Below is a small trained network, with its code and all its weights. Each question gives an input and a target symbol and asks what happens when units are switched off, that is, made to give their printed mean instead of their output.

import numpy as np


def w(rows, s, z=0):
    codes = np.array(rows[::2]) - 128.0
    scale = np.full(codes.shape[1], s)
    scale[-1] = z or s
    return codes * scale


def f(y):
    return y / 2 * (1 + np.tanh(0.7978845608 * (y + 0.044715 * y**3)))


def softmax(a):
    e = np.exp(a - a.max(-1, keepdims=True))
    return e / e.sum(-1, keepdims=True)


def log_softmax(a):
    a = a - a.max(-1, keepdims=True)
    return a - np.log(np.exp(a).sum(-1, keepdims=True))


def net(x, mask):
    ids = ['βζηλπφω'.index(c) for c in x.split()]
    T = len(ids)
    res = E[ids] + P[:T]
    q, k, v = (res @ M[0].T for M in (Q, K, V))
    z = softmax(np.where(np.tri(T) > 0, q @ k.T / 3**0.5, -1e9)) @ v
    res = res + np.where(mask[0], z, O[0][:, -1]) @ O[0][:, :-1]
    y = f(res @ A[0][:, :-1].T + A[0][:, -1])
    res = res + np.where(mask[1:9], y, B[0][:, -1]) @ B[0][:, :-1]
    return log_softmax(res[-1] @ U[:, :-1].T + U[:, -1])


Q, K, V, O, A, B = {}, {}, {}, {}, {}, {}
E = w([
[123,109,176,220,175],'β',
[71,54,60,115,65],'ζ',
[182,6,122,115,184],'η',
[208,75,149,241,215],'λ',
[114,40,137,157,93],'π',
[107,77,98,153,171],'φ',
[187,98,254,98,48],'ω',
],0.016)
P = w([
[36,141,163,39,254],'0',
[58,147,167,78,213],'1',
[82,127,162,115,190],'2',
[93,121,148,125,157],'3',
[109,106,145,136,145],'4',
[125,100,130,142,120],'5',
[128,85,113,142,97],'6',
[142,78,112,148,87],'7',
[157,68,105,145,87],'8',
[158,70,103,154,77],'9',
[155,69,99,156,74],'10',
[168,75,106,162,66],'11',
[151,64,87,166,50],'12',
],0.0083)
Q[0] = w([
[111,252,115,53,85],'h1',
[117,107,123,165,130],'h1',
[101,132,161,132,72],'h1',
],0.012)
K[0] = w([
[107,102,1,105,213],'h1',
[115,134,220,185,95],'h1',
[113,223,145,148,132],'h1',
],0.0087)
V[0] = w([
[110,58,149,134,143],'h1',
[140,108,59,128,176],'h1',
[213,159,127,2,128],'h1',
],0.0089)
O[0] = w([
[161,67,141,86,111,237],'h1',
[130,124,87,113,207,1],'h1',
[124,23,147,252,78,136],'h1',
],0.011,0.0062)
A[0] = w([
[167,185,156,122,63,138],'n1',
[119,69,118,74,61,150],'n2',
[96,108,126,59,55,195],'n3',
[145,148,147,127,91,78],'n4',
[31,101,187,162,171,181],'n5',
[9,157,27,133,177,84],'n6',
[108,150,180,173,66,3],'n7',
[183,84,116,125,13,204],'n8',
],0.011,0.0052)
B[0] = w([
[100,76,70,144,147,141],'n1',
[148,140,113,195,131,201],'n2',
[129,92,254,183,177,180],'n3',
[113,87,64,85,145,133],'n4',
[201,167,145,63,70,161],'n5',
[16,174,109,211,92,134],'n6',
[121,114,82,120,209,167],'n7',
[149,187,65,70,134,254],'n8',
],0.0085,0.021)
U = w([
[165,253,137,62,129,139],'β',
[113,141,123,198,184,141],'ζ',
[137,68,68,70,162,89],'η',
[180,189,134,180,254,2],'λ',
[187,154,226,112,84,199],'π',
[85,141,52,44,140,207],'φ',
[169,170,123,126,99,111],'ω',
],0.0089,0.0049)

Each question gives the input, a string of symbols that net reads in full, and the target symbol t.
The units are the heads (3 rows each of Q, K, V and O) and the neurons (one row each of A and B). Each row of codes is followed by its name. A weight is (code - 128) times the scale printed after its matrix; where a second scale follows, it is the last column's (O, A, B and U).
mask holds one flag per unit, heads first, then neurons. A switched-off unit (its flag False) gives its mean, the last column of its rows in O or B, instead of its output. The means were averaged over made-up inputs and are rounded, as every weight is.
A unit's drop is (log p(t) with every unit on - log p(t) with that unit switched off) / (log p(t) with every unit on - log p(t) with every unit switched off).
The circuit of an input: a set's keep is (log p(t) with only the set's units on - log p(t) with every unit switched off) / (log p(t) with every unit on - log p(t) with every unit switched off). Starting from all 9 units, units are removed one at a time, each time the one whose removal leaves the highest keep (on an exact tie, the one counted first), for as long as the keep stays at least 0.8.
circuit, biggest first: the units of the circuit, biggest drop first
k most important neurons: the k neurons with the biggest drops, biggest first
drop when u is switched off: that unit's drop, to one decimal
input π λ ω π η β ζ ζ ω π ω, target η: 2 most important neurons	[n1; n4]
input φ π π π ζ β λ ζ, target ζ: circuit, biggest first	[n3; n2]
input λ ω π η, target π: 4 most important neurons	[n7; n5; n1; n4]
input ζ ω ω ω φ, target π: 2 most important neurons	[n5; n1]
input ω β β λ ζ, target π: circuit, biggest first	[n3; n7]
input π π β λ ω ζ, target π: 2 most important neurons	[n3; n7]
input λ φ φ, target φ: 2 most important neurons	[n3; n2]
input π π ω φ λ, target π: 2 most important neurons	[n5; n2]
input λ η φ π π ζ, target ζ: drop when n2 is switched off	0.1
input φ π π λ φ β, target β: drop when h1 is switched off	0.7
input φ π β β, target β: drop when n2 is switched off	0.1
